Below is a small trained network, with its code and all its weights. Each question gives an input and a target symbol and asks what happens when units are switched off, that is, made to give their printed mean instead of their output.

import numpy as np


def w(rows, s, z=0):
    codes = np.array(rows[::2]) - 128.0
    scale = np.full(codes.shape[1], s)
    scale[-1] = z or s
    return codes * scale


def norm(h):
    return h / np.sqrt((h * h).mean(-1, keepdims=True) + 1e-5)


def f(y):
    return y / 2 * (1 + np.tanh(0.7978845608 * (y + 0.044715 * y**3)))


def softmax(a):
    e = np.exp(a - a.max(-1, keepdims=True))
    return e / e.sum(-1, keepdims=True)


def log_softmax(a):
    a = a - a.max(-1, keepdims=True)
    return a - np.log(np.exp(a).sum(-1, keepdims=True))


def net(x, mask):
    ids = ['ΛΠΨβδζητφ'.index(c) for c in x.split()]
    T = len(ids)
    res = E[ids] + P[:T]
    q, k, v = (norm(res) @ M[0].T for M in (Q, K, V))
    z = softmax(np.where(np.tri(T) > 0, q @ k.T / 2**0.5, -1e9)) @ v
    res = res + np.where(mask[0], z, O[0][:, -1]) @ O[0][:, :-1]
    y = f(norm(res) @ A[0][:, :-1].T + A[0][:, -1])
    res = res + np.where(mask[1:17], y, B[0][:, -1]) @ B[0][:, :-1]
    return log_softmax(norm(res)[-1] @ U[:, :-1].T + U[:, -1])


Q, K, V, O, A, B = {}, {}, {}, {}, {}, {}
E = w([
[135,210,102,139],'Λ',
[185,88,174,179],'Π',
[184,92,170,181],'Ψ',
[134,204,116,141],'β',
[179,147,88,115],'δ',
[124,174,161,254],'ζ',
[175,159,223,141],'η',
[61,206,130,147],'τ',
[65,185,131,182],'φ',
],0.023)
P = w([
[254,128,106,182],'0',
[215,141,97,170],'1',
[183,116,100,185],'2',
[153,84,93,173],'3',
[108,74,76,155],'4',
[80,40,74,143],'5',
[51,33,68,135],'6',
[19,43,80,114],'7',
],0.0061)
Q[0] = w([
[217,225,219,234],'h0',
[85,184,189,253],'h0',
],0.016)
K[0] = w([
[25,87,188,77],'h0',
[3,54,214,195],'h0',
],0.018)
V[0] = w([
[178,98,63,179],'h0',
[146,174,255,138],'h0',
],0.019)
O[0] = w([
[174,126,55,182,137],'h0',
[10,9,101,84,250],'h0',
],0.013,0.02)
A[0] = w([
[76,197,57,105,175],'n0',
[230,85,213,115,213],'n1',
[65,193,141,51,78],'n2',
[201,188,151,124,222],'n3',
[220,182,130,139,5],'n4',
[180,107,14,112,69],'n5',
[145,112,100,91,216],'n6',
[104,31,71,46,53],'n7',
[101,87,130,127,146],'n8',
[135,56,194,59,235],'n9',
[167,178,111,223,179],'n10',
[248,37,160,150,181],'n11',
[230,204,109,96,7],'n12',
[135,173,124,96,69],'n13',
[107,130,92,183,104],'n14',
[216,189,134,113,131],'n15',
],0.013,0.0022)
B[0] = w([
[60,191,187,155,139],'n0',
[87,229,250,125,136],'n1',
[112,196,151,20,142],'n2',
[121,154,106,85,138],'n3',
[107,93,81,24,141],'n4',
[231,73,197,160,147],'n5',
[122,60,163,78,141],'n6',
[186,30,146,2,250],'n7',
[172,125,131,85,193],'n8',
[44,170,29,132,220],'n9',
[95,78,43,175,158],'n10',
[133,246,217,88,162],'n11',
[114,247,122,99,145],'n12',
[92,158,127,112,118],'n13',
[172,149,154,180,155],'n14',
[117,217,115,69,141],'n15',
],0.019,0.012)
U = w([
[187,111,164,153,99],'Λ',
[101,59,36,78,158],'Π',
[150,98,82,225,253],'Ψ',
[187,183,8,118,167],'β',
[155,116,128,147,69],'δ',
[145,118,140,145,30],'ζ',
[62,162,147,123,67],'η',
[58,154,184,181,121],'τ',
[179,115,131,129,96],'φ',
],0.011,0.0041)

Each question gives the input, a string of symbols that net reads in full, and the target symbol t.
The units are the heads (2 rows each of Q, K, V and O) and the neurons (one row each of A and B). Each row of codes is followed by its name. A weight is (code - 128) times the scale printed after its matrix; where a second scale follows, it is the last column's (O, A, B and U).
mask holds one flag per unit, heads first, then neurons. A switched-off unit (its flag False) gives its mean, the last column of its rows in O or B, instead of its output. The means were averaged over made-up inputs and are rounded, as every weight is.
A unit's drop is (log p(t) with every unit on - log p(t) with that unit switched off) / (log p(t) with every unit on - log p(t) with every unit switched off).
The circuit of an input: a set's keep is (log p(t) with only the set's units on - log p(t) with every unit switched off) / (log p(t) with every unit on - log p(t) with every unit switched off). Starting from the 12 units with the biggest drops (on a tie, the unit counted first), units are removed one at a time, each time the one whose removal leaves the highest keep (on an exact tie, the one counted first), for as long as the keep stays at least 0.8.
units of the circuit, in order: the units of the circuit, biggest drop first
unit that matters most: the unit with the biggest drop
k most important neurons: the k neurons with the biggest drops, biggest first
drop of u: that unit's drop, to one decimal
input Λ η τ, target τ: units of the circuit, in order : [h0; n7]
input η Ψ β φ, target τ: unit that matters most : h0
input Λ Ψ Π η η Ψ φ Ψ, target τ: units of the circuit, in order : [h0; n1]
input η φ η η, target τ: units of the circuit, in order : [h0; n1; n7]
input Ψ ζ τ β, target η: 2 most important neurons : [n0; n7]
input φ η δ Ψ τ δ η, target η: units of the circuit, in order : [h0; n1; n9]
input η η τ, target η: units of the circuit, in order : [h0; n7]
input η Ψ φ Ψ Π, target τ: 2 most important neurons : [n1; n7]
input Λ Λ τ Λ, target η: 2 most important neurons : [n0; n7]
input Λ Ψ Ψ, target Λ: drop of n14 : 0.0
input Π Ψ τ Π Ψ, target η: drop of h0 : 1.1
input ζ τ Π, target η: drop of h0 : 1.0
